Here is a tiny trained network, its code and every weight. The questions are about switching its units off for an input and a class, where a switched-off unit gives its printed mean instead of its output.

import numpy as np


def w(rows, s, z=0):
    codes = np.array(rows[::2]) - 128.0
    scale = np.full(codes.shape[1], s)
    scale[-1] = z or s
    return codes * scale


def norm(h):
    return h / np.sqrt((h * h).mean(-1, keepdims=True) + 1e-5)


def f(y):
    return y / 2 * (1 + np.tanh(0.7978845608 * (y + 0.044715 * y**3)))


def log_softmax(a):
    a = a - a.max(-1, keepdims=True)
    return a - np.log(np.exp(a).sum(-1, keepdims=True))


def net(x, mask):
    res = np.array(x, float).reshape(1, 7) / 4 @ E
    u = 0
    for l in range(2):
        y = f(norm(res) @ A[l][:, :-1].T + A[l][:, -1])
        res = res + np.where(mask[u : u + 11], y, B[l][:, -1]) @ B[l][:, :-1]
        u += 11
    return log_softmax(norm(res)[-1] @ U[:, :-1].T + U[:, -1])


A, B = {}, {}
E = w([
[42,194,127,155,192,123,201],'x0',
[74,126,3,67,163,112,67],'x1',
[101,127,190,93,203,177,84],'x2',
[87,119,52,212,203,137,69],'x3',
[173,140,152,81,172,111,110],'x4',
[133,142,130,177,126,169,118],'x5',
[194,207,120,178,76,159,170],'x6',
],0.0078)
A[0] = w([
[206,158,247,221,2,69,201,5],'L0N0',
[128,230,209,146,205,144,226,87],'L0N1',
[208,190,15,189,34,141,130,51],'L0N2',
[132,171,196,105,80,167,116,7],'L0N3',
[77,126,26,110,174,49,130,203],'L0N4',
[20,122,48,153,192,22,118,17],'L0N5',
[173,63,131,7,116,68,120,105],'L0N6',
[128,252,163,137,142,133,93,67],'L0N7',
[153,55,114,35,227,74,65,172],'L0N8',
[89,132,124,54,73,144,102,106],'L0N9',
[156,146,122,149,7,159,157,92],'L0N10',
],0.0069,0.0027)
B[0] = w([
[105,60,138,66,80,102,164,254],'L0N0',
[110,201,72,84,159,180,213,223],'L0N1',
[151,192,107,90,79,133,67,205],'L0N2',
[97,137,102,109,112,121,154,134],'L0N3',
[61,131,164,141,147,74,91,240],'L0N4',
[52,120,130,92,115,56,161,221],'L0N5',
[255,83,78,116,215,120,96,203],'L0N6',
[102,111,149,91,128,104,167,140],'L0N7',
[159,108,106,83,183,156,123,243],'L0N8',
[170,125,139,136,185,128,107,155],'L0N9',
[135,112,137,131,96,99,112,184],'L0N10',
],0.009,0.0054)
A[1] = w([
[114,199,97,101,214,165,110,108],'L1N0',
[167,254,93,188,36,120,26,3],'L1N1',
[88,138,205,216,181,240,64,66],'L1N2',
[154,182,70,136,76,83,126,25],'L1N3',
[205,110,138,121,80,86,165,38],'L1N4',
[121,216,148,219,124,155,217,33],'L1N5',
[109,208,176,132,100,183,220,109],'L1N6',
[206,120,215,125,57,121,141,49],'L1N7',
[14,78,139,133,174,113,97,59],'L1N8',
[129,189,93,33,84,130,189,144],'L1N9',
[84,99,178,149,155,230,108,149],'L1N10',
],0.0094,0.003)
B[1] = w([
[122,42,110,154,16,106,123,218],'L1N0',
[163,255,144,122,50,140,31,190],'L1N1',
[138,114,188,208,142,195,139,147],'L1N2',
[138,139,146,162,116,144,78,158],'L1N3',
[20,25,135,190,91,116,138,181],'L1N4',
[177,139,145,29,128,145,174,188],'L1N5',
[232,156,90,46,179,124,194,230],'L1N6',
[11,57,85,175,71,44,175,193],'L1N7',
[24,186,142,203,133,132,123,235],'L1N8',
[156,151,163,211,157,171,122,254],'L1N9',
[197,164,145,242,138,207,140,150],'L1N10',
],0.0093,0.0056)
U = w([
[214,42,115,56,209,124,48,128],'0',
[173,235,110,129,32,117,36,121],'1',
[139,14,153,145,25,77,170,71],'2',
[197,198,133,76,162,162,220,201],'3',
[156,134,177,223,172,228,91,3],'4',
[6,159,96,136,188,75,88,180],'5',
],0.015,0.0024)

Each question gives the input, the list of numbers given to net, and the class t.
The units are the neurons (one row each of A and B). Each row of codes is followed by its name. A weight is (code - 128) times the scale printed after its matrix; where a second scale follows, it is the last column's (A, B and U).
mask holds one flag per neuron, layer by layer. A switched-off neuron (its flag False) gives its mean, the last column of its row in B, instead of its output. The means were averaged over made-up inputs and are rounded, as every weight is.
A unit's drop is (log p(t) with every unit on - log p(t) with that unit switched off) / (log p(t) with every unit on - log p(t) with every unit switched off).
The circuit of an input: a set's keep is (log p(t) with only the set's units on - log p(t) with every unit switched off) / (log p(t) with every unit on - log p(t) with every unit switched off). Starting from the 12 units with the biggest drops (on a tie, the unit counted first), units are removed one at a time, each time the one whose removal leaves the highest keep (on an exact tie, the one counted first), for as long as the keep stays at least 0.8.
units of the circuit, in order: the units of the circuit, biggest drop first
k most important neurons: the k neurons with the biggest drops, biggest first
k most important neurons of layer l: the k neurons of layer l with the biggest drops, biggest first
drop of u: that unit's drop, to one decimal
input [8,8,-8,-7,1,8,3], class 1: most important neuron of layer 1	L1N1
input [-3,8,-6,4,-8,8,-1], class 1: units of the circuit, in order	L0N2, L1N1
input [-7,1,-4,1,1,7,-3], class 1: 2 most important neurons	L1N1, L0N2
input [4,-6,7,7,5,0,-1], class 3: 4 most important neurons	L0N1, L1N6, L1N5, L0N4
input [6,-8,-2,-7,-6,-1,-8], class 3: units of the circuit, in order	L0N1, L1N6
input [1,-8,6,-8,-1,3,-8], class 3: 3 most important neurons	L0N1, L1N0, L1N6
input [-6,-1,8,1,-2,1,-6], class 4: 3 most important neurons of layer 0	L0N0, L0N5, L0N2
input [1,7,-7,-5,5,8,-6], class 0: 2 most important neurons of layer 0	L0N6, L0N8
input [2,-3,8,1,-8,5,0], class 3: 2 most important neurons of layer 0	L0N1, L0N4
input [7,5,-7,-4,0,8,0], class 1: 2 most important neurons of layer 0	L0N2, L0N0
input [-1,3,5,-5,-8,-1,-5], class 0: drop of L0N6	0.4
input [-6,1,-3,2,-6,8,-6], class 1: drop of L1N1	0.2
input [-1,-4,-2,1,5,-4,8], class 2: drop of L1N7	0.1
input [-6,-7,8,-6,-2,7,6], class 2: drop of L1N7	0.2
